Below is a small trained network, with its code and all its weights. Each question gives an input and a class and asks what happens when units are switched off, that is, made to give their printed mean instead of their output.

import numpy as np


def w(rows, s, z=0):
    codes = np.array(rows[::2]) - 128.0
    scale = np.full(codes.shape[1], s)
    scale[-1] = z or s
    return codes * scale


def norm(h):
    return h / np.sqrt((h * h).mean(-1, keepdims=True) + 1e-5)


def f(y):
    return y / 2 * (1 + np.tanh(0.7978845608 * (y + 0.044715 * y**3)))


def log_softmax(a):
    a = a - a.max(-1, keepdims=True)
    return a - np.log(np.exp(a).sum(-1, keepdims=True))


def net(x, mask):
    res = np.array(x, float).reshape(1, 3) / 4 @ E
    u = 0
    for l in range(2):
        y = f(norm(res) @ A[l][:, :-1].T + A[l][:, -1])
        res = res + np.where(mask[u : u + 9], y, B[l][:, -1]) @ B[l][:, :-1]
        u += 9
    return log_softmax(norm(res)[-1] @ U[:, :-1].T + U[:, -1])


A, B = {}, {}
E = w([
[55,151,134,195],'x0',
[109,2,188,123],'x1',
[127,76,119,156],'x2',
],0.0072)
A[0] = w([
[57,101,178,182,143],'0.n0',
[134,119,102,28,95],'0.n1',
[230,75,143,12,254],'0.n2',
[157,79,35,194,74],'0.n3',
[127,174,126,134,71],'0.n4',
[94,189,155,119,153],'0.n5',
[71,127,190,110,210],'0.n6',
[124,85,172,80,230],'0.n7',
[80,219,125,100,85],'0.n8',
],0.011,0.0031)
B[0] = w([
[101,48,160,72,208],'0.n0',
[92,78,165,111,160],'0.n1',
[17,65,147,10,253],'0.n2',
[166,37,130,203,150],'0.n3',
[116,171,127,164,142],'0.n4',
[117,161,70,130,169],'0.n5',
[136,151,64,22,180],'0.n6',
[73,153,66,46,188],'0.n7',
[112,218,70,154,190],'0.n8',
],0.013,0.0077)
A[1] = w([
[154,148,110,194,72],'1.n0',
[91,116,74,154,157],'1.n1',
[70,91,111,130,190],'1.n2',
[126,154,129,124,37],'1.n3',
[107,183,125,131,197],'1.n4',
[180,94,148,185,145],'1.n5',
[178,114,128,170,35],'1.n6',
[84,138,127,74,186],'1.n7',
[145,123,126,5,255],'1.n8',
],0.018,0.0024)
B[1] = w([
[146,126,129,15,149],'1.n0',
[146,118,219,73,156],'1.n1',
[30,159,128,140,191],'1.n2',
[167,95,93,116,128],'1.n3',
[139,58,63,186,161],'1.n4',
[133,152,148,253,134],'1.n5',
[176,159,210,110,129],'1.n6',
[164,99,194,62,213],'1.n7',
[10,80,200,75,253],'1.n8',
],0.014,0.016)
U = w([
[37,90,151,79,220],'0',
[210,158,152,171,1],'1',
[134,114,140,233,21],'2',
[169,183,9,133,187],'3',
],0.015,0.0043)

Each question gives the input, the list of numbers given to net, and the class t.
The units are the neurons (one row each of A and B). Each row of codes is followed by its name. A weight is (code - 128) times the scale printed after its matrix; where a second scale follows, it is the last column's (A, B and U).
mask holds one flag per neuron, layer by layer. A switched-off neuron (its flag False) gives its mean, the last column of its row in B, instead of its output. The means were averaged over made-up inputs and are rounded, as every weight is.
A unit's drop is (log p(t) with every unit on - log p(t) with that unit switched off) / (log p(t) with every unit on - log p(t) with every unit switched off).
k most important neurons: the k neurons with the biggest drops, biggest first
k most important neurons of layer l: the k neurons of layer l with the biggest drops, biggest first
drop of u: that unit's drop, to one decimal
input [3,-2,1], class 3: 2 most important neurons of layer 0 => (0.n2; 0.n8)
input [1,0,-8], class 3: most important neuron of layer 1 => (1.n8)
input [0,-4,8], class 2: 2 most important neurons => (0.n3; 1.n5)
input [-1,-1,7], class 2: 2 most important neurons => (0.n3; 1.n8)
input [-1,-2,-6], class 3: 3 most important neurons of layer 0 => (0.n8; 0.n0; 0.n2)
input [-2,-7,0], class 3: 2 most important neurons => (1.n8; 0.n2)
input [-3,-7,-6], class 3: 3 most important neurons => (1.n8; 0.n2; 0.n0)
input [1,-2,-2], class 3: drop of 0.n2 => 0.1
input [6,-3,-8], class 3: drop of 1.n8 => 0.3
input [4,-4,2], class 3: drop of 0.n2 => 0.7
